Below are the code and all the weights of a small trained network. Each question names an input and a class and asks about switching units off, where a switched-off unit gives its printed mean instead of its output.

import numpy as np


def w(rows, s, z=0):
    codes = np.array(rows[::2]) - 128.0
    scale = np.full(codes.shape[1], s)
    scale[-1] = z or s
    return codes * scale


def norm(h):
    return h / np.sqrt((h * h).mean(-1, keepdims=True) + 1e-5)


def f(y):
    return y / 2 * (1 + np.tanh(0.7978845608 * (y + 0.044715 * y**3)))


def log_softmax(a):
    a = a - a.max(-1, keepdims=True)
    return a - np.log(np.exp(a).sum(-1, keepdims=True))


def net(x, mask):
    res = np.array(x, float).reshape(1, 3) / 4 @ E
    u = 0
    for l in range(2):
        y = f(norm(res) @ A[l][:, :-1].T + A[l][:, -1])
        res = res + np.where(mask[u : u + 5], y, B[l][:, -1]) @ B[l][:, :-1]
        u += 5
    return log_softmax(norm(res)[-1] @ U[:, :-1].T + U[:, -1])


A, B = {}, {}
E = w([
[132,85,95,213],'x0',
[254,138,117,123],'x1',
[123,168,2,94],'x2',
],0.00072)
A[0] = w([
[130,178,32,108,5],'L0N1',
[109,148,110,129,9],'L0N2',
[111,194,175,3,81],'L0N3',
[113,70,91,196,149],'L0N4',
[127,144,106,141,48],'L0N5',
],0.0045,0.0024)
B[0] = w([
[74,179,144,136,161],'L0N1',
[128,52,174,145,39],'L0N2',
[156,103,104,252,252],'L0N3',
[161,147,124,197,201],'L0N4',
[111,76,173,141,63],'L0N5',
],0.0043,0.0011)
A[1] = w([
[168,107,135,140,151],'L1N1',
[138,160,109,138,184],'L1N2',
[99,153,156,2,6],'L1N3',
[164,55,240,142,73],'L1N4',
[45,31,108,146,159],'L1N5',
],0.0041,0.0023)
B[1] = w([
[75,177,154,112,168],'L1N1',
[122,103,156,110,249],'L1N2',
[138,149,129,205,42],'L1N3',
[74,173,3,124,113],'L1N4',
[242,171,133,72,135],'L1N5',
],0.004,0.0014)
U = w([
[45,192,48,106,202],'0',
[188,131,115,254,183],'1',
[224,140,154,27,194],'2',
[101,102,226,146,151],'3',
[101,51,137,122,25],'4',
[89,45,142,118,7],'5',
[95,56,147,113,3],'6',
],0.009,0.0039)

Each question gives the input, the list of numbers given to net, and the class t.
The units are the neurons (one row each of A and B). Each row of codes is followed by its name. A weight is (code - 128) times the scale printed after its matrix; where a second scale follows, it is the last column's (A, B and U).
mask holds one flag per neuron, layer by layer. A switched-off neuron (its flag False) gives its mean, the last column of its row in B, instead of its output. The means were averaged over made-up inputs and are rounded, as every weight is.
A unit's drop is (log p(t) with every unit on - log p(t) with that unit switched off) / (log p(t) with every unit on - log p(t) with every unit switched off).
The circuit of an input: a set's keep is (log p(t) with only the set's units on - log p(t) with every unit switched off) / (log p(t) with every unit on - log p(t) with every unit switched off). Starting from all 10 units, units are removed one at a time, each time the one whose removal leaves the highest keep (on an exact tie, the one counted first), for as long as the keep stays at least 0.8.
circuit, biggest first: the units of the circuit, biggest drop first
k most important neurons: the k neurons with the biggest drops, biggest first
k most important neurons of layer l: the k neurons of layer l with the biggest drops, biggest first
input [-8,-6,0], class 1: 2 most important neurons : L0N3; L1N5
input [7,-8,7], class 2: 2 most important neurons : L1N5; L0N3
input [1,-6,-6], class 0: most important neuron of layer 0 : L0N1
input [0,-7,3], class 2: circuit, biggest first : L1N5; L1N4
input [3,-6,-5], class 2: 2 most important neurons : L1N5; L0N3
input [2,0,-1], class 3: 2 most important neurons of layer 1 : L1N4; L1N5
input [-7,7,-5], class 1: 3 most important neurons : L0N3; L1N5; L1N4
input [-4,4,-3], class 1: 2 most important neurons of layer 1 : L1N5; L1N4
input [1,1,-4], class 0: 2 most important neurons of layer 0 : L0N1; L0N3
input [3,-4,2], class 2: 2 most important neurons : L0N3; L1N4
input [-8,0,-8], class 0: 2 most important neurons : L1N4; L0N4
input [-2,4,-7], class 0: 2 most important neurons of layer 1 : L1N4; L1N5
input [4,7,3], class 2: 2 most important neurons : L0N3; L1N4
input [4,-1,-7], class 0: circuit, biggest first : L1N4; L0N3
input [0,-5,0], class 2: circuit, biggest first : L1N5
input [6,-4,-8], class 0: 2 most important neurons : L1N4; L0N3
input [4,-1,-6], class 0: 3 most important neurons : L1N4; L0N3; L0N1
input [2,3,2], class 3: 2 most important neurons : L1N4; L1N5
input [8,-4,-8], class 0: circuit, biggest first : L1N4; L0N3
input [-6,2,2], class 1: most important neuron : L0N3
input [0,1,3], class 3: 2 most important neurons of layer 0 : L0N5; L0N2
input [3,2,0], class 3: 3 most important neurons of layer 1 : L1N4; L1N5; L1N1
input [1,-6,2], class 2: 2 most important neurons : L1N5; L0N3
input [0,-8,-6], class 2: circuit, biggest first : L1N5; L0N1
input [2,-7,-4], class 2: 3 most important neurons : L1N5; L0N3; L0N1
input [-7,-8,4], class 2: 3 most important neurons of layer 0 : L0N4; L0N3; L0N2
